Known rows:
griki: [ 12  -1   7   6  -5   4  -8   0  10  11 -26 -14 -14   2  -4   4   3 -13
  -6  10   5  -6  15   5 -11  18  -1]
klutru: [  5  -7  -2 -19  -3  -2  -2   8 -14   8  37  19  15  -2  12  -9   3  -8
  -9   0  11  21   2  -1   4 -13   7]
grudos: [  3 -11   3 -15   3 -12   6  -1  -9   2  30   8  16 -19   6  -5  -7 -16
  -9   0  -1  15   8   7  12 -12  16]
mipa: [ -8   1 -11 -12  -4   3   0   4   5   4 -16 -17 -12  -1 -10  -6   8  -4
  -3   2   1 -15  14  10  -9   2 -14]
graflis: [ -9  17  14  16  -6  -1   6 -14 -16 -22  -2   1  15   3   5 -11 -19  -4
  23 -18   7  -1 -44 -10  32  -6  -7]
bribren: [ -8  10  15  15   7   4  -6   5   3 -21 -31 -14 -13   1   1 -13 -13   9
  15 -26  14 -25 -27 -12  15  -3 -20]
bikun: [-11   2  17  19   8   3  -9   4   2 -22 -29 -14 -16   4   7  -7 -14   5
  17 -24  15 -24 -27  -8  20  -2 -17]
sapalir: [ -9  -4  -6  16  10   3  26  12  28   1 -13  -2  -8  11  -7  19  14  26
   1   8 -11   3  20  14 -15   6 -16]
brustiga: [ 23  -4  -5  11   6  -3   4  -9  -3  -1  31   6  21  -6   3  -6   5  -6
 -18  12  -3  17  10  -5  -1 -16  28]
flupu: [ -4  -6 -13  10   8   6   8   3   9   0  -9 -19 -11   5  -6   4  21  -8
  -7   8  -7 -19  15   8 -11  -4  -9]
rirak: [ 11  18   7  44  -3   4   3 -26  -9 -27 -10  -8  20   6  -1 -11 -10   4
   8  -6  -2   1 -42 -21  18 -13   9]
stadrik: [  0  -3  -3   8   5   4  17  10  18   8 -12 -19 -11   6  -5  -2  19  -8
   2   1  -5 -11  17   8  -7   5  -9]
fabratrik: [  1 -10  -2 -37  -6 -12 -21   0 -23   6  32  21  15 -19   5   1 -13 -16
  -2  -1   5   8   2  -2  10   0  17]
muter: [-15   2  -3 -35 -10   3 -19   9  -3  19 -16  15 -26   6  -3  12  -2  15
   6  -2  -5  -2   5   1 -24  23 -14]
flazur: [  4 -21   2 -34   7  -8 -38  11  -3   3   1   7 -16 -20   4   5  -9  -6
 -11  -5  12 -17  22  -1  -7   5   8]
faske: [ 13   3  -5 -34 -12 -12 -23 -12 -13   5  17  15  18 -27  -9 -11 -20  -8
 -13   8   2  10   7  -9   4   1  29]
stamam: [-12  14   8  -1 -14  -4 -25 -22 -30 -21  -6  10  15  -4   4  -3 -26  -8
  22 -16   5 -13 -48 -19  26   2  -2]
vedroklil: [ -8   3   2 -26 -20  -7  -6 -13 -24  15   9  10  10  -5   4  11 -10 -31
  13   8  -9   5  -8   5  10  19   3]
pides: [  4  23  16   0 -19  -2 -24 -18 -24 -12 -11  12  16   1   6 -11 -30  -2
  23 -15  14   1 -48 -28  22  11  -1]

Facts:
{bafos,bikun,bopler,borigro,bribren,brustu,degron,dreron,dupli,fifas,flasta,flibul,flikun,flizik,flugor,fudrel,gefus,gidosi,gogrir,graflis,gregragram,griki,grivek,grudos,kefli,klipokes,klisel,klustil,klutru,kupidris,laplil,loflirar,ludim,mazin,mibivol,mipa,miplabrir,mubro,nifleplum,plagrabi,plelo,plobus,ploplis,restan,rizen,ruklir,rutrur,stadok,steteme,taklas,tidrul,tigar,tradi,trigrak,trigratros,trubur,vegi,zegis,zeklas,zevum,ziskur} grazokle 409
{biklal,bregre,briplobrir,brustiga,defu,drave,dretrorel,drokli,flafa,flifol,fliskek,flupu,gaklen,gaplak,gigrur,gobom,gofo,graskam,gratrer,grobir,guti,kenok,kinas,lolek,lugrufas,mirun,nepifom,plabi,plade,pladu,plobrun,pluklem,ridris,rirak,ruman,stadrik,stigibrin,tastigru,tesir,tikul,trodremim,trudivor,trudos,zaba,ziflo,zonel,zostom} grazokle 902
{bomor,bubik,bunegus,dever,diflen,fabratrik,faske,fave,fedre,flazur,flezik,fonam,gitruzam,klagas,kugis,meskeskil,muter,pedrasem,pides,seflur,sobrus,stamam,stezer,sugisus,todu,trakas,treplebro,trupu,vedroklil,viskol,vozis,vuvul,zetro} grazokle 976
{brena,dovu,drebrim,drida,dutris,flalur,kefludun,klako,klobredek,ledrepi,lekan,miris,pidruk,plaflan,pleguk,plevem,sapalir,sibrus,sudre,vita} grazokle 572
bomor naze tigar,steteme,sibrus,drave
borigro naze lekan,trodremim,fliskek
brena naze dretrorel,nepifom,klisel
brustiga naze trakas,bopler,degron
bunegus naze trigratros,mipa,fedre,trodremim
defu naze pleguk,laplil,flupu,klobredek
dever naze dupli,flezik,rizen
drebrim naze laplil,stadok,pladu,miplabrir,grudos,ziflo,bikun
drida naze pedrasem,flalur,plade,ledrepi
faske naze dovu,miplabrir,kupidris,trigratros,stigibrin
fave naze brustu,loflirar,zevum,fliskek
flafa naze ruklir,klako,biklal,miris
flifol naze kinas,tidrul,tastigru
flizik naze pleguk,mazin,nepifom,trigratros,zaba
flugor naze klobredek,fedre
gaklen naze tesir,mirun,steteme,fabratrik,ledrepi
gaplak naze zeklas,gofo,ruman,miris,plagrabi
gefus naze trupu,klagas,flasta,briplobrir,zegis,seflur,plagrabi,tastigru
gidosi naze lugrufas,zonel,vedroklil,fonam,kefludun,ludim,ziflo
gobom naze fifas,kenok,diflen,pidruk
gogrir naze kefli,gofo,trigrak,flikun,fudrel,stadok,vedroklil
griki naze gigrur,kefludun,zostom,plagrabi
grivek naze kinas,dutris,klagas,flasta
klipokes naze bubik,ploplis,flasta,fedre
klustil naze dupli,klutru,muter,sibrus
meskeskil naze pleguk,grobir,tikul,taklas,plobrun,dreron,stamam,todu,flazur
mibivol naze gofo,stadrik,flibul,vegi
mubro naze graskam,kinas,tigar,briplobrir
nifleplum naze kugis,dovu,kupidris,klobredek,drave
pides naze diflen,tastigru
plabi naze taklas,gratrer,fonam
plaflan naze trupu,fudrel,bregre,graflis,bikun,gitruzam
plelo naze tesir,klutru,klagas,tidrul
plobus naze biklal,dovu,trigratros
pluklem naze sobrus,kinas,trupu,stadok,taklas,tastigru
restan naze bafos,biklal,drave
ridris naze trupu,flalur,taklas,trubur,plade
rirak naze bafos,mazin,laplil,treplebro,ziflo,fabratrik
stezer naze grobir,dretrorel,kupidris
sudre naze trubur
tradi naze bafos,graskam,trakas,tikul,zonel
trudivor naze bribren,sapalir,flasta,miplabrir,graflis,lolek
trudos naze kinas,grobir
viskol naze graskam,stadok,sugisus,zostom
vita naze brustu,flibul,ploplis,vegi,rutrur,lolek,zaba
vozis naze guti,flikun,klutru,pidruk
vuvul naze plevem,mazin,flibul,miris,seflur,grudos,gregragram
ziskur naze zetro,flalur,bregre,lolek,gregragram,drokli
[bafos,biklal,bikun,bopler,bribren,bunegus,drebrim,dretrorel,fave,fedre,flazur,flezik,flibul,flizik,flugor,flupu,gogrir,griki,grobir,guti,kefli,lekan,lolek,mazin,mipa,miplabrir,nepifom,plevem,restan,ridris,ruklir,sibrus,sobrus,stadrik,stezer,tastigru,tesir,tidrul,tradi,trigrak,trodremim,trubur,trupu,vegi,viskol,vozis,zegis,ziflo,ziskur,zonel] vubo 126
[bomor,brena,brustiga,brustu,bubik,defu,degron,dever,diflen,drave,drida,dupli,dutris,fabratrik,faske,flafa,flasta,flikun,fliskek,fonam,fudrel,gaklen,gefus,gidosi,gigrur,gobom,graflis,gratrer,gregragram,grudos,kefludun,kenok,kinas,klagas,klako,klipokes,klisel,klobredek,klustil,klutru,kugis,ledrepi,ludim,meskeskil,mibivol,miris,mirun,mubro,nifleplum,pedrasem,pides,pidruk,pladu,pleguk,plobus,pluklem,rirak,ruman,rutrur,seflur,stamam,steteme,stigibrin,sugisus,taklas,tigar,tikul,trakas,trudivor,vedroklil,vita,vuvul,zeklas,zostom] vubo 908
[borigro,bregre,briplobrir,dovu,dreron,drokli,fifas,flalur,flifol,gaplak,gitruzam,gofo,graskam,grivek,kupidris,laplil,loflirar,lugrufas,muter,plabi,plade,plaflan,plagrabi,plelo,plobrun,ploplis,rizen,sapalir,stadok,sudre,todu,treplebro,trigratros,trudos,zaba,zetro,zevum] vubo 749
[bafos,biklal,bomor,borigro,brena,briplobrir,brustu,defu,dever,diflen,dovu,drave,drebrim,dretrorel,drida,fifas,flezik,flifol,flikun,flizik,flupu,fonam,gaklen,gefus,gigrur,gogrir,graskam,gregragram,griki,grivek,guti,kefli,kefludun,kenok,kinas,klobredek,klustil,lekan,lolek,ludim,mazin,meskeskil,mibivol,mipa,mubro,muter,nepifom,pedrasem,plabi,plade,pladu,plaflan,ploplis,pluklem,restan,rizen,ruman,sapalir,seflur,stadok,stadrik,stigibrin,sugisus,taklas,tastigru,tigar,tikul,trakas,trubur,vedroklil,viskol,zegis,zeklas,zetro,zevum] gruskugra 381
[bikun,bregre,bribren,drokli,fave,flalur,flasta,flibul,fudrel,gitruzam,gofo,graflis,gratrer,grobir,laplil,loflirar,pides,pidruk,plobus,rirak,ruklir,sibrus,sobrus,stamam,steteme,sudre,todu,tradi,trodremim,trudivor,trupu,vozis,ziflo,ziskur,zostom] gruskugra 356
[bopler,brustiga,bubik,bunegus,degron,dreron,dupli,dutris,fabratrik,faske,fedre,flafa,flazur,fliskek,flugor,gaplak,gidosi,gobom,grudos,klagas,klako,klipokes,klisel,klutru,kugis,kupidris,ledrepi,lugrufas,miplabrir,miris,mirun,nifleplum,plagrabi,pleguk,plelo,plevem,plobrun,ridris,rutrur,stezer,tesir,tidrul,treplebro,trigrak,trigratros,trudos,vegi,vita,vuvul,zaba,zonel] gruskugra 582

Rows:
No name comes twice in this set of rows, the named rows included.
[ 12  -9  -5   1   6  -1   9   1  -7   3  40  10  18   0   8  -8  11  -3
 -13   2   1  16   7  -4   3 -19  14]	mirun
[ 15  -1  -7  28   4   3   8   2  29   1 -21 -18   3   8 -12  12  12   1
  -5  21   4  -5  24   7 -11   7  -1]	drebrim
[  8  17  19   1 -10   4 -40   0  -1  -8 -39  -2 -12   6   5 -13 -22   9
  21 -21  25 -21 -29 -28   5  16 -13]	vozis
[ -6  -1 -10  12  -6   1  15 -16 -17   4  19  -5  15   9   3  13  12 -20
  -3  15 -15   5  -3   9   3  -9   2]	tikul
[ 12 -13   2   7  21   4  -2  11  19   2   4   9 -19  -3   1   8   7  28
 -22  -1  -8   5  22  -2 -25  -6  18]	trudos
[ -3   5 -18   8  -7   1  21 -13 -12   2  16  -6  19   6  -7   0  16 -16
  -2  14 -16   5  -3   6   1  -8   2]	stigibrin
[ -6   9 -12 -14 -15  -4  19  -6 -14   9  11  -3  16  -2  -9  -9  -1 -18
   4   8  -9   9  -4   9   9  -2  -3]	brustu
[  2   8  -9   8  -8   5  20  -8 -10  12  21   0  18  17   1  -5  18 -15
   3  10  -7  15  -5   2   1  -3  -2]	kenok
[ 12 -18  -2   0  19   0  -5  23  14   3  15  -2  -9   5   9  -9  21   4
 -12  -6  12  -6  24  -3 -10 -12   0]	tesir
[  3  -7   5 -42  -7  -9 -16   3 -20  13  36  22  13 -14  10  -6 -12 -15
  -1  -5   8  13   2  -6  11   3  11]	klagas
[ 19   0  -6 -11  -5  -3  -9 -11 -11  -3  21   9  22 -15  -3 -11  -6  -2
 -22  12   4  17   8  -5  -1 -15  26]	nifleplum
[  4 -16   4 -19  16  -6  -1  22  14   3   6  -4 -12 -17   1 -15  -1  -1
  -9  -8  10  -5  26   7   1  -6   2]	vegi
[ -1  -8  -3  11   8   5  11  13  11  13  -3 -14 -15  16   4   5  24 -10
   4  -1  -2 -10  14   7  -8   4 -14]	tastigru
[ 10  -9 -11   8  11  -9  16   4   7  -8  37   8  31  -4   2   2   9   3
 -10  10   4  16  15   5  11 -21  12]	klako

The same nodes again, as new rows of numbers:
Known rows:
miplabrir: [  1 -18 -12   2 -10  37  -3   1  17 -17  -7   7  -4   7  11  32 -12   0
  -7  22  24 -16   4  11 -11   9  20 -17  -1  -5   7 -21 -14 -22 -12  -3
  -9  -1  12   9   2  -1  14  -2 -23  13  -4 -22 -27   4]
ploplis: [  0 -23   3  -1  -6 -20   4 -26  10   7  -9   1  11  12   6 -19  27  -6
   6   5  21 -12  -4 -15  -9  19  -7  -5  -5  -7 -17 -14  -8 -14  16  -2
   6  -3  -1 -10  16   5   5 -30 -13   6   4   5  -1  11]
treplebro: [-15 -13 -39   0  -1  18 -20   9 -22   5  12   6  -8  27   2  21  -4  11
  16  -1  16 -17  -4   2 -19   1  16 -23   5  -4  -9  -3  -4 -15  -4  -7
 -11 -11  20   4  -5   2   9  -9 -14   1  -6  -8 -13  10]
tastigru: [ 10  -5  15   7 -33  -4   5 -23   9 -17  -3  20  26  13  24 -22   7 -16
 -25  14  16   5  -8 -13  -6  15   9  17  -6  -5 -19 -25 -11   4   4   9
   4  11   0   3   8  14  -1  12 -18  28  -3 -14  -2  33]
kupidris: [ -5 -21 -32   2   4  16  -6   3  10  -3   6   1  -3   8   1  26 -10  -3
  10   5  19 -21   2   6  -2   2  22 -40   5   3   6  -7  -8 -30  -1   0
  -4   0   9  -5  -6   6  16 -17 -17   4   3 -13 -19   4]
zevum: [  0 -21   2  -2  -2 -19   5 -27  10   8  -8   1  13  14   7 -19  26  -3
   4   3  22 -11  -3 -15 -10  17  -8  -4  -5  -9 -17 -14  -4 -12  18  -1
   4  -7  -2  -9  17   6   5 -31 -13   7   4   5   1  11]
pluklem: [ -8 -11  14  14  -1 -31   3 -15   2  19   3   4  23   3   4 -40  17 -12
 -15 -12 -23  -5   9 -23   7  -2   6  11   5   1  -4  -7   8   8   8   2
  -2  11 -13 -14  -2   8   5  17  -8  16  -7  14  18  27]
plade: [  6 -13   0   6 -15 -26   3 -16   3   2   5  16  26  14  12 -31  24 -17
  -8  -4   8   2 -12 -17  -3  16  10   5   4   5 -21 -18  -9  -5  14   6
   8  13  -6 -12   5  14   4   2  -9  16   1  -4   6  29]
dutris: [-13 -13 -27   7   6   4 -16  15   3 -23  -4  -4 -10  10  -9  12  -1   1
  18  -6 -20 -28  16  -6  -8  -7  23 -26  11  10   7   4  12  -1  11   1
  -9  16  16   1 -15   5  17  10 -24  15 -19   0  -6   7]
grobir: [-12  -3  18  29 -24  23  -1   8  -8 -22   4   1   4   6   4  12 -24  10
 -30  11   1  48 -17  28   7   5  25  -1  -7  11 -23 -12 -19 -10  -9  32
   6  36  15   8  -6  -4  18   4   0  23   5 -27 -28  28]
plobus: [-38 -18  20  28  15   2   0   7  -7   9  -3 -30 -16  -5 -19   6 -13  25
  -3  -8 -23  20   2  15  14 -11   3 -19  -7   4  -7  12   6 -11  -3  19
  -3  22   9   1  -5 -18  25 -25   3   0   2   5 -16   1]
gobom: [-16  -5 -12  19   6   0   0  25   7   3   9   6   2  11   0   5 -12  -4
  -7 -19 -26 -16   8 -13   5 -11  37 -19  12  14  24  -1   9  -5  -8   2
 -15  12  -5  -9 -22  11  17  25 -15  16 -14  -3  -7  12]
drebrim: [  5   2  -2  -1 -12  10  -1 -30   4  -9 -16   7  16   7   2 -25  29  16
 -21  16  10   9  23  -1 -29   5  14  16   3 -16 -31 -26  -3  14  20   2
  -1  -7   1   4  14  -4  -5   1 -16  29  -7   4  -1  21]
mirun: [ -9 -14 -12  17   1  -3  -6  23   3  -5  11   5   3  10   2  12 -16 -15
   2 -11 -17 -20   2 -10  14  -8  31 -22   7  18  22   2   3 -10  -7   5
 -10  21   1  -6 -21  13  16  20 -17  15 -14 -10  -5  17]
flikun: [-13 -29  18   2  -4 -27   1 -24  10   2  -8  -4   6   3   8 -26  19 -14
   8  -1  -5 -27   2 -26   7   5 -24  -4  -2  -9  -4  -1  13  -1   8  -2
   3   8   7   0  10   5   9 -12 -21   4  -3  14  11   9]
plagrabi: [ -8 -23 -24   1   1  15  -7   9  11  -6   3   6  -4  13   5  23   4  -1
   7   0  11 -24  -7  -2 -10  10  13 -34  11   2   6 -13  -5 -31  -2  -5
  -4   1  19  -2  -2   6  21  -4 -16   0   2 -13 -19   0]
grudos: [-15 -34 -11   6   8   7 -12  14  14   3   0  -7 -10   5  -3  24  -5  -9
  13  -1  -9 -35  11  -5   8   1   6 -27   4   6  20   0   1 -19  -7  -5
 -10  10  11   4  -5  -1  21   4 -21  -1 -10  -2  -8  -1]
ruklir: [-21 -11  21  23 -11  30   2   1   2 -20 -12 -10 -10   0   0  19 -14  24
 -20  16   9  34 -13  26  -6   6   5  -9 -11  -5 -19 -12 -11 -17  -7  22
   2  19  22  15   6 -15  22 -23  -1  12   7 -20 -34   4]
todu: [-36 -14  -6  15  -5  12 -17   4 -41   0  12 -11 -16  16  -9   7  -6  30
   4  -5   1  32 -23  21 -11   0   0 -16  -3  -5 -40   6  -4 -13   0  16
   0  13  33   8  -1 -11  17 -29   8   0   7  -5 -19  12]

Rows:
No name comes twice in this set of rows, the named rows included.
[  3  -3 -27   3 -10  39 -12   8   9 -33 -12   8  -2  16   1  24  -1  10
  -2  16   9  -9  14  13 -28   7  37 -13   6   1  -5 -21 -12  -5   5   0
  -9   4  14  11  -2  -2  11   9 -25  26 -13 -19 -25  10]	plevem
[  8 -12 -20  -7  -6 -19  -9 -29  -3 -12  -6  -1  13  15  -3 -23  29   1
  14   7  14  -3   7  -6 -12   8  12  -6  -1  -1 -30 -10  -1   1  32   9
   9   6   1 -10   5   9  -1 -25 -18  18  -4   6   9  25]	dovu
[ -8 -17  -5  -7  -9 -19 -11 -22 -17  13   0   6   8  30   8 -22  26   3
  10  -3  21  -7  -9 -17 -27  16 -15  11  -5 -15 -32  -9  -4   3  14  -8
  -3 -15  12   0  19   3  -2 -22 -11   3  -4   9   4  17]	zetro
[ -7 -19 -32   2   8   9 -22  11  -1 -17   1  -8 -10   7 -11  14  -2  -2
  25   3 -16 -26  23   1   3 -10  29 -27   8  14   4   6   4  -5   9   5
  -7  18  12   1 -15   4  14   6 -25  12 -18  -2  -1  15]	pleguk
[ -5 -16 -11   6 -11  39  -1   4  18 -18  -7  11  -4   5  13  28  -8   4
 -11  18  20 -16   2   7 -18   7  14 -19   4 -11   7 -23  -9 -18 -13  -4
  -8  -2  18  10   2  -1  14   5 -23  11  -2 -22 -26   0]	trigrak
[ -2   0  -1  12  -7 -21  10 -18   5  13   6  16  26  14   9 -39  24  -4
 -18 -10   3   9  -6 -18  -8   8  19   3   8  -2 -19 -19   1  -2  16   4
   5   3 -11 -17   0  14   2   1  -6  17   3   3   7  25]	flifol
[ 10 -19  14  -2 -20   5   3 -34  14  -6 -11   5  15   5  17  -9  15  -8
 -12  25  32  -6   4  -4  -8  15  -8   7 -12 -19 -20 -23  -9  -6   5   3
   5  -4   3   7  20   0   0 -18 -21  16   2  -5  -5  18]	mazin
[-28  -4  15  25  -5  39   4  -3  -5  -6  -5 -11  -4  -9  -6  11 -11  33
 -33  15   1  41  -4  28  -6  -5   8 -14  -4 -13 -20 -14  -4 -15  -9  19
   0  13  20  12   5 -21  20 -13   5  10  12 -13 -30   2]	tradi
[ -4 -22  -2  -1  -4 -26 -13 -23  -1  -8  -7  -5  10   5  -2 -34  31  -8
  14   3 -19 -19  15 -17  -1   3  -8   0   4  -2 -21  -1  12  13  25   4
   6  18   8   2   4   2   4   2 -21  14 -13  16  18  19]	kefludun
[-52 -13  15  23   5   1 -12  14 -34   3   3 -19 -21  13 -11   0  -8  31
   2 -20 -25  20 -14   3  -6 -10 -11  -8  -4  -4 -20  17  14   4  -4  12
  -9  16  29  12  -3 -13  20 -16   5  -2  -5   9 -13   3]	pides
[  3  -7   9   3  -7  11   9 -36  14   9 -13   1  12   0  11 -13  13   8
 -22  22  27   3  17  -3 -13   6   3  11 -11 -22 -16 -25  -7  -1   3   0
  -3 -18  -8   1  20  -4  -2 -18 -14  18  -2   2  -3  14]	flizik
[-11  -8 -16  19   9   2  -6  25   7  11   8   1   3  11  -3   9 -10  -4
  -6 -13 -23 -13  14  -4   9  -6  40 -12   8  18  23  -3  -1  -6  -7   2
 -16  11 -11 -11 -20   6  16  25 -10  14 -15  -4  -6  15]	flafa

